Here is a tiny trained network, its code and every weight. The questions are about switching its units off for an input and a class, where a switched-off unit gives its printed mean instead of its output.

import numpy as np


def w(rows, s, z=0):
    codes = np.array(rows[::2]) - 128.0
    scale = np.full(codes.shape[1], s)
    scale[-1] = z or s
    return codes * scale


def norm(h):
    return h / np.sqrt((h * h).mean(-1, keepdims=True) + 1e-5)


def f(y):
    return y / 2 * (1 + np.tanh(0.7978845608 * (y + 0.044715 * y**3)))


def log_softmax(a):
    a = a - a.max(-1, keepdims=True)
    return a - np.log(np.exp(a).sum(-1, keepdims=True))


def net(x, mask):
    res = np.array(x, float).reshape(1, 6) / 4 @ E
    u = 0
    for l in range(4):
        y = f(norm(res) @ A[l][:, :-1].T + A[l][:, -1])
        res = res + np.where(mask[u : u + 5], y, B[l][:, -1]) @ B[l][:, :-1]
        u += 5
    return log_softmax(norm(res)[-1] @ U[:, :-1].T + U[:, -1])


A, B = {}, {}
E = w([
[243,156,20,50],'x0',
[145,255,239,154],'x1',
[119,151,116,151],'x2',
[40,137,145,44],'x3',
[122,137,118,142],'x4',
[137,104,136,104],'x5',
],0.0066)
A[0] = w([
[158,52,204,241,225],'0.n0',
[176,19,172,204,205],'0.n1',
[131,55,103,254,134],'0.n2',
[113,124,28,139,252],'0.n3',
[142,150,116,80,93],'0.n4',
],0.0084,0.0031)
B[0] = w([
[45,180,98,5,254],'0.n0',
[90,220,105,126,227],'0.n1',
[81,173,56,91,221],'0.n2',
[135,68,105,92,231],'0.n3',
[210,156,98,128,135],'0.n4',
],0.011,0.0047)
A[1] = w([
[138,255,183,67,93],'1.n0',
[191,206,126,96,37],'1.n1',
[82,102,248,143,144],'1.n2',
[160,109,83,109,1],'1.n3',
[161,217,127,193,145],'1.n4',
],0.0093,0.0041)
B[1] = w([
[163,181,109,190,254],'1.n0',
[158,91,198,150,164],'1.n1',
[111,101,102,254,178],'1.n2',
[105,141,70,78,129],'1.n3',
[234,51,142,135,165],'1.n4',
],0.0079,0.0054)
A[2] = w([
[19,96,128,88,175],'2.n0',
[127,174,203,79,13],'2.n1',
[53,116,89,169,189],'2.n2',
[255,106,134,169,108],'2.n3',
[148,75,117,210,3],'2.n4',
],0.0088,0.0028)
B[2] = w([
[240,49,233,91,253],'2.n0',
[168,222,20,153,119],'2.n1',
[133,75,208,14,215],'2.n2',
[253,172,209,40,210],'2.n3',
[81,172,127,22,115],'2.n4',
],0.0059,0.0049)
A[3] = w([
[141,134,103,254,162],'3.n0',
[153,136,113,238,127],'3.n1',
[119,113,95,168,1],'3.n2',
[213,164,142,47,145],'3.n3',
[186,174,220,150,196],'3.n4',
],0.0092,0.0045)
B[3] = w([
[29,95,159,67,143],'3.n0',
[1,189,122,50,137],'3.n1',
[162,124,18,55,95],'3.n2',
[124,116,52,249,254],'3.n3',
[65,148,112,245,241],'3.n4',
],0.0069,0.0048)
U = w([
[26,159,52,54,148],'0',
[130,102,58,111,253],'1',
[58,40,214,86,253],'2',
[136,67,72,76,64],'3',
[48,254,183,165,117],'4',
[187,203,150,249,91],'5',
[14,158,180,223,164],'6',
[152,207,125,234,60],'7',
],0.0085,0.0024)

Each question gives the input, the list of numbers given to net, and the class t.
The units are the neurons (one row each of A and B). Each row of codes is followed by its name. A weight is (code - 128) times the scale printed after its matrix; where a second scale follows, it is the last column's (A, B and U).
mask holds one flag per neuron, layer by layer. A switched-off neuron (its flag False) gives its mean, the last column of its row in B, instead of its output. The means were averaged over made-up inputs and are rounded, as every weight is.
A unit's drop is (log p(t) with every unit on - log p(t) with that unit switched off) / (log p(t) with every unit on - log p(t) with every unit switched off).
The circuit of an input: a set's keep is (log p(t) with only the set's units on - log p(t) with every unit switched off) / (log p(t) with every unit on - log p(t) with every unit switched off). Starting from the 12 units with the biggest drops (on a tie, the unit counted first), units are removed one at a time, each time the one whose removal leaves the highest keep (on an exact tie, the one counted first), for as long as the keep stays at least 0.8.
circuit, biggest first: the units of the circuit, biggest drop first
unit that matters most: the unit with the biggest drop
k most important neurons: the k neurons with the biggest drops, biggest first
top k neurons in layer l: the k neurons of layer l with the biggest drops, biggest first
drop when u is switched off: that unit's drop, to one decimal
input [-7,-8,8,4,2,-8], class 2: unit that matters most : 2.n0
input [6,1,-5,3,5,8], class 7: circuit, biggest first : [0.n0 3.n3]
input [2,0,-4,6,7,-7], class 3: circuit, biggest first : [0.n1 0.n0]
input [0,6,-8,5,-2,4], class 6: circuit, biggest first : [1.n2 0.n0 0.n1 2.n0]
input [6,1,5,8,1,5], class 7: circuit, biggest first : [0.n0 3.n3]
input [0,4,0,-8,0,1], class 4: 2 most important neurons : [0.n0 2.n0]
input [-5,-8,-2,-6,-5,1], class 0: top 2 neurons in layer 0 : [0.n1 0.n2]
input [0,1,6,2,3,6], class 6: top 2 neurons in layer 0 : [0.n3 0.n1]
input [1,1,-2,4,4,-2], class 7: 3 most important neurons : [0.n4 0.n2 2.n3]
input [-2,0,-4,7,3,-7], class 2: top 2 neurons in layer 3 : [3.n3 3.n4]
input [-8,-1,4,5,7,-8], class 2: top 2 neurons in layer 3 : [3.n3 3.n4]
input [-8,0,-5,-7,5,5], class 0: drop when 0.n0 is switched off : 0.3
input [2,6,7,6,-1,8], class 7: drop when 0.n4 is switched off : 0.1
input [-7,0,-3,-5,5,-8], class 0: drop when 1.n2 is switched off : 0.0
input [-6,0,7,-8,7,0], class 0: circuit, biggest first : [0.n0]
input [-4,0,-5,-8,-7,1], class 0: drop when 0.n0 is switched off : 0.2
